Below is a small trained network, with its code and all its weights. Each question gives an input and a class and asks what happens when units are switched off, that is, made to give their printed mean instead of their output.

import numpy as np


def w(rows, s, z=0):
    codes = np.array(rows[::2]) - 128.0
    scale = np.full(codes.shape[1], s)
    scale[-1] = z or s
    return codes * scale


def f(y):
    return y / 2 * (1 + np.tanh(0.7978845608 * (y + 0.044715 * y**3)))


def log_softmax(a):
    a = a - a.max(-1, keepdims=True)
    return a - np.log(np.exp(a).sum(-1, keepdims=True))


def net(x, mask):
    res = np.array(x, float).reshape(1, 8) / 4 @ E
    y = f(res @ A[0][:, :-1].T + A[0][:, -1])
    res = res + np.where(mask, y, B[0][:, -1]) @ B[0][:, :-1]
    return log_softmax(res[-1] @ U[:, :-1].T + U[:, -1])


A, B = {}, {}
E = w([
[108,177,177],'x0',
[136,61,169],'x1',
[119,188,79],'x2',
[118,153,147],'x3',
[136,107,106],'x4',
[129,128,128],'x5',
[116,150,150],'x6',
[254,154,153],'x7',
],0.0078)
A[0] = w([
[122,108,57,248],'neuron 0',
[177,124,158,98],'neuron 1',
[90,147,104,212],'neuron 2',
[94,135,108,160],'neuron 3',
[80,94,127,49],'neuron 4',
[170,138,113,74],'neuron 5',
[140,130,146,139],'neuron 6',
[138,127,177,115],'neuron 7',
[124,157,139,24],'neuron 8',
[136,180,147,135],'neuron 9',
[135,121,118,153],'neuron 10',
[120,134,128,58],'neuron 11',
[130,133,148,77],'neuron 12',
[112,162,100,84],'neuron 13',
[191,143,175,97],'neuron 14',
[110,153,102,39],'neuron 15',
[254,193,116,253],'neuron 16',
[81,156,75,246],'neuron 17',
[71,90,162,35],'neuron 18',
[167,177,98,42],'neuron 19',
[178,145,129,231],'neuron 20',
[138,104,167,36],'neuron 21',
[166,125,128,141],'neuron 22',
[131,197,52,98],'neuron 23',
[226,128,158,132],'neuron 24',
[124,87,119,113],'neuron 25',
[132,82,175,76],'neuron 26',
[168,182,89,64],'neuron 27',
[146,146,120,39],'neuron 28',
[148,134,168,35],'neuron 29',
[131,146,83,187],'neuron 30',
[114,192,58,62],'neuron 31',
[89,153,86,219],'neuron 32',
[204,181,116,58],'neuron 33',
[97,129,97,144],'neuron 34',
[108,145,155,134],'neuron 35',
[108,180,122,130],'neuron 36',
],0.013,0.0031)
B[0] = w([
[83,174,172,186],'neuron 0',
[160,123,87,157],'neuron 1',
[94,142,114,171],'neuron 2',
[119,130,115,155],'neuron 3',
[179,101,144,154],'neuron 4',
[159,111,132,136],'neuron 5',
[130,133,122,135],'neuron 6',
[124,127,108,143],'neuron 7',
[134,107,119,118],'neuron 8',
[124,139,132,146],'neuron 9',
[125,131,132,135],'neuron 10',
[134,112,112,117],'neuron 11',
[138,119,119,122],'neuron 12',
[99,103,120,136],'neuron 13',
[174,128,98,176],'neuron 14',
[113,97,111,127],'neuron 15',
[254,151,233,255],'neuron 16',
[75,157,92,198],'neuron 17',
[186,94,150,162],'neuron 18',
[149,70,134,141],'neuron 19',
[160,152,143,177],'neuron 20',
[135,92,91,133],'neuron 21',
[152,130,119,147],'neuron 22',
[67,73,153,170],'neuron 23',
[211,138,88,210],'neuron 24',
[157,129,130,145],'neuron 25',
[136,76,89,156],'neuron 26',
[141,70,149,149],'neuron 27',
[144,107,129,119],'neuron 28',
[141,110,97,129],'neuron 29',
[89,128,144,152],'neuron 30',
[55,68,133,162],'neuron 31',
[82,144,100,180],'neuron 32',
[173,68,167,172],'neuron 33',
[120,127,114,152],'neuron 34',
[121,129,135,138],'neuron 35',
[100,123,137,149],'neuron 36',
],0.022,0.0077)
U = w([
[85,224,86,253],'0',
[148,8,186,190],'1',
[177,203,192,99],'2',
[209,164,2,32],'3',
[41,78,119,11],'4',
],0.0062,0.006)

Each question gives the input, the list of numbers given to net, and the class t.
The units are the neurons (one row each of A and B). Each row of codes is followed by its name. A weight is (code - 128) times the scale printed after its matrix; where a second scale follows, it is the last column's (A, B and U).
mask holds one flag per neuron, in row order. A switched-off neuron (its flag False) gives its mean, the last column of its row in B, instead of its output. The means were averaged over made-up inputs and are rounded, as every weight is.
A unit's drop is (log p(t) with every unit on - log p(t) with that unit switched off) / (log p(t) with every unit on - log p(t) with every unit switched off).
The circuit of an input: a set's keep is (log p(t) with only the set's units on - log p(t) with every unit switched off) / (log p(t) with every unit on - log p(t) with every unit switched off). Starting from the 12 units with the biggest drops (on a tie, the unit counted first), units are removed one at a time, each time the one whose removal leaves the highest keep (on an exact tie, the one counted first), for as long as the keep stays at least 0.8.
circuit, biggest first: the units of the circuit, biggest drop first
k most important neurons: the k neurons with the biggest drops, biggest first
drop of u: that unit's drop, to one decimal
input [8,-1,4,3,0,3,-4,-6], class 4: circuit, biggest first -> [neuron 31; neuron 16]
input [-6,-7,8,-3,7,5,-8,1], class 1: circuit, biggest first -> [neuron 27]
input [-6,-1,-6,-5,-6,-6,-4,-1], class 0: circuit, biggest first -> [neuron 16; neuron 33]
input [-8,-2,-5,0,6,2,-8,3], class 2: 2 most important neurons -> [neuron 0; neuron 16]
input [0,-1,8,5,7,0,-4,-6], class 4: 2 most important neurons -> [neuron 31; neuron 23]
input [-6,-1,-8,1,-1,6,-4,-8], class 0: 3 most important neurons -> [neuron 16; neuron 33; neuron 0]
input [-6,4,-1,-6,-1,1,5,8], class 3: 4 most important neurons -> [neuron 24; neuron 1; neuron 14; neuron 0]
input [-3,-3,4,4,-1,-7,-3,7], class 1: 2 most important neurons -> [neuron 33; neuron 27]
input [5,-1,-5,-3,-7,-8,4,-7], class 0: 4 most important neurons -> [neuron 16; neuron 33; neuron 23; neuron 31]
input [7,2,3,-6,-2,-7,4,-6], class 0: drop of neuron 23 -> 0.1
input [0,-4,8,6,-2,-6,-7,1], class 1: drop of neuron 16 -> 0.5
input [-8,-7,7,5,7,-6,-5,6], class 1: drop of neuron 7 -> 0.0
input [-1,0,4,8,-2,-5,-2,-6], class 4: drop of neuron 31 -> 0.2
input [-7,4,8,-2,-6,-6,-5,-8], class 0: circuit, biggest first -> [neuron 17]
